Here is a tiny trained network, its code and every weight. The questions are about switching its units off for an input and a target symbol, where a switched-off unit gives its printed mean instead of its output.

import numpy as np


def w(rows, s, z=0):
    codes = np.array(rows[::2]) - 128.0
    scale = np.full(codes.shape[1], s)
    scale[-1] = z or s
    return codes * scale


def f(y):
    return y / 2 * (1 + np.tanh(0.7978845608 * (y + 0.044715 * y**3)))


def softmax(a):
    e = np.exp(a - a.max(-1, keepdims=True))
    return e / e.sum(-1, keepdims=True)


def log_softmax(a):
    a = a - a.max(-1, keepdims=True)
    return a - np.log(np.exp(a).sum(-1, keepdims=True))


def net(x, mask):
    ids = ['ΘΞΣΦΨΩαβγδεζηλμπ'.index(c) for c in x.split()]
    T = len(ids)
    res = E[ids] + P[:T]
    q, k, v = (res @ M[0].T for M in (Q, K, V))
    z = softmax(np.where(np.tri(T) > 0, q @ k.T / 2**0.5, -1e9)) @ v
    res = res + np.where(mask[0], z, O[0][:, -1]) @ O[0][:, :-1]
    y = f(res @ A[0][:, :-1].T + A[0][:, -1])
    res = res + np.where(mask[1:9], y, B[0][:, -1]) @ B[0][:, :-1]
    return log_softmax(res[-1] @ U[:, :-1].T + U[:, -1])


Q, K, V, O, A, B = {}, {}, {}, {}, {}, {}
E = w([
[148,106,115],'Θ',
[187,106,85],'Ξ',
[120,94,144],'Σ',
[10,131,116],'Φ',
[127,119,117],'Ψ',
[230,119,211],'Ω',
[135,108,128],'α',
[54,155,145],'β',
[201,162,166],'γ',
[130,151,91],'δ',
[160,123,91],'ε',
[133,92,159],'ζ',
[174,87,117],'η',
[141,79,141],'λ',
[167,76,137],'μ',
[36,68,199],'π',
],0.011)
P = w([
[69,79,95],'0',
[143,166,154],'1',
[73,63,122],'2',
[129,167,162],'3',
[177,64,100],'4',
[119,168,171],'5',
[101,147,47],'6',
[127,159,176],'7',
[93,8,171],'8',
[113,174,168],'9',
[131,140,38],'10',
],0.016)
Q[0] = w([
[194,254,146],'H0',
[123,166,23],'H0',
],0.0086)
K[0] = w([
[155,141,255],'H0',
[172,17,143],'H0',
],0.0095)
V[0] = w([
[218,57,250],'H0',
[212,17,70],'H0',
],0.011)
O[0] = w([
[148,73,246,8],'H0',
[193,29,55,149],'H0',
],0.012,0.0019)
A[0] = w([
[78,31,76,86],'N0',
[106,255,104,130],'N1',
[183,212,81,7],'N2',
[40,31,68,79],'N3',
[54,86,121,182],'N4',
[44,243,155,79],'N5',
[7,121,42,137],'N6',
[94,94,60,29],'N7',
],0.009,0.011)
B[0] = w([
[95,203,185,201],'N0',
[84,186,77,212],'N1',
[162,181,173,117],'N2',
[130,204,176,209],'N3',
[93,75,130,210],'N4',
[55,130,178,210],'N5',
[208,48,104,255],'N6',
[246,201,143,150],'N7',
],0.013,0.0086)
U = w([
[132,138,130,106],'Θ',
[145,211,106,108],'Ξ',
[126,102,152,253],'Σ',
[118,122,34,54],'Φ',
[161,84,108,116],'Ψ',
[111,32,186,47],'Ω',
[131,119,131,50],'α',
[88,32,25,103],'β',
[54,78,118,186],'γ',
[183,102,62,181],'δ',
[175,169,142,35],'ε',
[63,72,168,88],'ζ',
[152,206,223,63],'η',
[87,163,181,196],'λ',
[149,152,248,95],'μ',
[88,60,150,82],'π',
],0.012,0.006)

Each question gives the input, a string of symbols that net reads in full, and the target symbol t.
The units are the heads (2 rows each of Q, K, V and O) and the neurons (one row each of A and B). Each row of codes is followed by its name. A weight is (code - 128) times the scale printed after its matrix; where a second scale follows, it is the last column's (O, A, B and U).
mask holds one flag per unit, heads first, then neurons. A switched-off unit (its flag False) gives its mean, the last column of its rows in O or B, instead of its output. The means were averaged over made-up inputs and are rounded, as every weight is.
A unit's drop is (log p(t) with every unit on - log p(t) with that unit switched off) / (log p(t) with every unit on - log p(t) with every unit switched off).
The circuit of an input: a set's keep is (log p(t) with only the set's units on - log p(t) with every unit switched off) / (log p(t) with every unit on - log p(t) with every unit switched off). Starting from all 9 units, units are removed one at a time, each time the one whose removal leaves the highest keep (on an exact tie, the one counted first), for as long as the keep stays at least 0.8.
circuit, biggest first: the units of the circuit, biggest drop first
unit that matters most: the unit with the biggest drop
top k neurons: the k neurons with the biggest drops, biggest first
input Ψ δ γ β Ω δ δ Ψ Θ, target δ: top 3 neurons => (N6 N7 N5)
input Ψ δ Φ δ ζ β μ η, target λ: circuit, biggest first => (N6 N7)
input γ β δ α, target λ: circuit, biggest first => (H0 N6 N5 N1)
input Φ Ψ δ Σ Ω Σ β γ α, target β: circuit, biggest first => (H0 N6)
input β δ λ, target β: top 2 neurons => (N6 N4)
input δ β μ Ξ δ δ λ, target δ: top 3 neurons => (N5 N6 N7)
input Ψ β η δ γ Ψ Φ β Σ, target Φ: circuit, biggest first => (H0)
input δ δ Φ Ψ Σ Θ δ Σ Φ, target δ: top 2 neurons => (N6 N7)
input Φ Σ Φ β γ η δ δ π, target δ: circuit, biggest first => (H0 N6 N7)
input β δ γ δ μ β δ ζ, target λ: circuit, biggest first => (H0 N5 N1)
input λ Φ δ Θ δ δ μ δ λ, target μ: circuit, biggest first => (N3 N0)
input β β Σ, target β: circuit, biggest first => (H0 N6)
input Φ ε β δ β π Σ, target β: top 2 neurons => (N6 N0)
input α Σ Ψ η δ ε Ξ, target δ: circuit, biggest first => (H0 N5 N7)
input β ζ δ ζ δ Φ ε, target δ: circuit, biggest first => (H0 N5 N6 N7)
input Σ δ β Φ δ β α, target δ: top 3 neurons => (N6 N5 N7)
input π ζ Σ Σ δ Ω λ η Ω δ, target μ: top 3 neurons => (N6 N1 N4)
input δ Ψ λ α π μ Σ δ Φ π, target ζ: unit that matters most => N5
input ε Ψ δ λ Ψ γ β η Φ, target β: top 3 neurons => (N6 N4 N1)
input δ Ω δ δ, target μ: circuit, biggest first => (H0)
input ε δ μ γ Σ δ Φ μ λ, target Φ: top 2 neurons => (N6 N1)
input ζ Φ δ Ψ Ψ λ π Σ δ π, target ζ: top 3 neurons => (N5 N3 N0)
input β Ω Ψ, target β: top 3 neurons => (N6 N4 N5)
input β β ζ, target β: circuit, biggest first => (H0 N6 N4)
